Here is a tiny trained network, its code and every weight. The questions are about switching its units off for an input and a class, where a switched-off unit gives its printed mean instead of its output.

import numpy as np


def w(rows, s, z=0):
    codes = np.array(rows[::2]) - 128.0
    scale = np.full(codes.shape[1], s)
    scale[-1] = z or s
    return codes * scale


def norm(h):
    return h / np.sqrt((h * h).mean(-1, keepdims=True) + 1e-5)


def f(y):
    return np.maximum(y, 0)


def log_softmax(a):
    a = a - a.max(-1, keepdims=True)
    return a - np.log(np.exp(a).sum(-1, keepdims=True))


def net(x, mask):
    res = np.array(x, float).reshape(1, 7) / 4 @ E
    u = 0
    for l in range(3):
        y = f(norm(res) @ A[l][:, :-1].T + A[l][:, -1])
        res = res + np.where(mask[u : u + 12], y, B[l][:, -1]) @ B[l][:, :-1]
        u += 12
    return log_softmax(norm(res)[-1] @ U[:, :-1].T + U[:, -1])


A, B = {}, {}
E = w([
[129,128,126,127,134,123],'x0',
[129,129,127,126,125,130],'x1',
[137,225,81,252,129,160],'x2',
[4,153,107,116,189,179],'x3',
[62,148,123,136,43,52],'x4',
[129,131,121,125,140,117],'x5',
[128,128,126,128,128,128],'x6',
],0.013)
A[0] = w([
[106,132,136,133,173,87,101],'L0N1',
[186,88,183,21,127,70,131],'L0N2',
[134,79,176,85,105,73,69],'L0N3',
[84,219,176,130,136,182,77],'L0N4',
[216,116,111,119,231,223,3],'L0N5',
[135,110,83,94,190,145,41],'L0N6',
[200,133,139,132,172,133,61],'L0N7',
[118,99,79,106,170,141,14],'L0N8',
[109,234,103,217,178,133,39],'L0N9',
[203,182,70,254,118,105,84],'L0N10',
[180,139,119,177,184,171,15],'L0N11',
[22,90,107,40,157,170,110],'L0N12',
],0.0086,0.0051)
B[0] = w([
[121,143,114,115,58,181,141],'L0N1',
[126,63,60,186,110,176,241],'L0N2',
[95,169,44,136,100,134,186],'L0N3',
[131,80,82,128,163,104,172],'L0N4',
[83,124,139,154,123,1,199],'L0N5',
[155,77,190,127,127,152,151],'L0N6',
[184,138,133,119,114,180,161],'L0N7',
[98,122,158,128,131,169,137],'L0N8',
[96,65,59,165,122,149,204],'L0N9',
[169,198,232,62,92,114,233],'L0N10',
[190,117,150,170,191,143,162],'L0N11',
[121,204,201,99,162,116,254],'L0N12',
],0.009,0.0069)
A[1] = w([
[227,102,142,77,66,71,148],'L1N1',
[152,184,168,145,123,101,30],'L1N2',
[239,156,138,128,98,42,119],'L1N3',
[133,38,87,172,106,94,76],'L1N4',
[100,132,67,178,162,107,81],'L1N5',
[191,109,139,115,181,241,194],'L1N6',
[129,123,117,117,72,94,4],'L1N7',
[182,157,86,63,134,251,132],'L1N8',
[112,147,165,60,160,123,112],'L1N9',
[104,151,86,112,90,100,196],'L1N10',
[90,72,77,109,155,129,131],'L1N11',
[152,109,93,117,157,190,94],'L1N12',
],0.011,0.0039)
B[1] = w([
[56,106,1,202,170,137,255],'L1N1',
[178,173,119,159,112,120,169],'L1N2',
[142,237,199,121,135,165,249],'L1N3',
[86,63,69,133,150,151,186],'L1N4',
[113,60,83,125,139,131,170],'L1N5',
[186,88,170,91,247,183,227],'L1N6',
[172,172,177,178,144,69,155],'L1N7',
[146,103,145,114,169,157,171],'L1N8',
[168,115,218,153,113,124,192],'L1N9',
[93,150,192,158,89,115,201],'L1N10',
[179,216,159,154,97,147,197],'L1N11',
[152,179,89,72,136,124,158],'L1N12',
],0.0094,0.0071)
A[2] = w([
[202,80,203,79,153,169,79],'L2N1',
[171,133,91,120,20,130,77],'L2N2',
[194,179,155,100,96,143,121],'L2N3',
[95,96,151,103,132,96,59],'L2N4',
[184,151,34,159,195,206,95],'L2N5',
[77,168,136,66,96,112,82],'L2N6',
[63,176,174,38,44,71,38],'L2N7',
[75,150,48,214,4,85,157],'L2N8',
[28,178,98,134,209,132,135],'L2N9',
[110,213,172,97,57,79,73],'L2N10',
[108,125,209,29,154,62,106],'L2N11',
[145,51,69,172,245,113,3],'L2N12',
],0.012,0.0055)
B[2] = w([
[13,179,117,187,180,90,199],'L2N1',
[99,157,90,149,115,80,153],'L2N2',
[116,155,206,86,140,107,174],'L2N3',
[165,142,123,106,118,134,141],'L2N4',
[190,40,119,83,58,175,234],'L2N5',
[171,95,133,163,79,123,161],'L2N6',
[236,81,130,111,48,168,186],'L2N7',
[8,118,127,154,229,79,254],'L2N8',
[165,67,105,127,93,102,212],'L2N9',
[185,142,71,64,71,151,195],'L2N10',
[117,143,128,56,134,95,196],'L2N11',
[150,104,63,87,48,169,196],'L2N12',
],0.011,0.0099)
U = w([
[186,25,57,130,142,215,191],'0',
[17,76,69,197,127,65,181],'1',
[248,175,206,173,159,191,57],'2',
[118,255,138,189,61,59,4],'3',
[81,117,200,80,220,128,194],'4',
[136,107,161,52,13,78,83],'5',
],0.023,0.0023)

Each question gives the input, the list of numbers given to net, and the class t.
The units are the neurons (one row each of A and B). Each row of codes is followed by its name. A weight is (code - 128) times the scale printed after its matrix; where a second scale follows, it is the last column's (A, B and U).
mask holds one flag per neuron, layer by layer. A switched-off neuron (its flag False) gives its mean, the last column of its row in B, instead of its output. The means were averaged over made-up inputs and are rounded, as every weight is.
A unit's drop is (log p(t) with every unit on - log p(t) with that unit switched off) / (log p(t) with every unit on - log p(t) with every unit switched off).
The circuit of an input: a set's keep is (log p(t) with only the set's units on - log p(t) with every unit switched off) / (log p(t) with every unit on - log p(t) with every unit switched off). Starting from the 12 units with the biggest drops (on a tie, the unit counted first), units are removed one at a time, each time the one whose removal leaves the highest keep (on an exact tie, the one counted first), for as long as the keep stays at least 0.8.
units of the circuit, in order: the units of the circuit, biggest drop first
most important unit: the unit with the biggest drop
k most important neurons: the k neurons with the biggest drops, biggest first
k most important neurons of layer l: the k neurons of layer l with the biggest drops, biggest first
drop when u is switched off: that unit's drop, to one decimal
input [-4,0,-3,-5,0,4,4], class 0: units of the circuit, in order : (L0N2)
input [4,-3,3,-1,0,-1,-2], class 2: 2 most important neurons of layer 0 : (L0N10, L0N5)
input [-8,-1,8,1,8,-3,-8], class 1: 2 most important neurons : (L2N8, L0N9)
input [-2,7,8,3,1,-2,-1], class 1: 3 most important neurons : (L1N6, L2N8, L0N9)
input [8,-3,8,1,4,2,4], class 1: 3 most important neurons : (L0N9, L2N8, L0N12)
input [-8,1,-4,1,-8,2,4], class 4: 2 most important neurons : (L2N1, L1N1)
input [5,-3,-6,3,1,-5,-8], class 5: 2 most important neurons : (L1N6, L0N3)
input [7,5,-5,0,8,-5,-2], class 1: 2 most important neurons : (L2N8, L0N2)
input [1,-3,0,2,-3,-4,8], class 4: 2 most important neurons : (L1N1, L0N2)
input [-2,5,1,-4,2,1,-2], class 3: 2 most important neurons : (L1N3, L0N10)
input [7,-3,-5,-3,1,-7,-2], class 1: 3 most important neurons : (L0N3, L1N6, L2N8)
input [0,7,-8,3,1,8,2], class 5: 2 most important neurons : (L1N6, L0N3)
input [-6,4,5,0,0,-7,3], class 2: 4 most important neurons : (L0N10, L0N5, L0N2, L1N1)
input [0,0,1,-1,-2,-3,1], class 2: most important unit : L0N11
input [-1,8,-2,5,1,3,-4], class 5: drop when L1N6 is switched off : 0.3
input [-6,2,-5,-6,0,-3,1], class 0: drop when L0N2 is switched off : 1.1
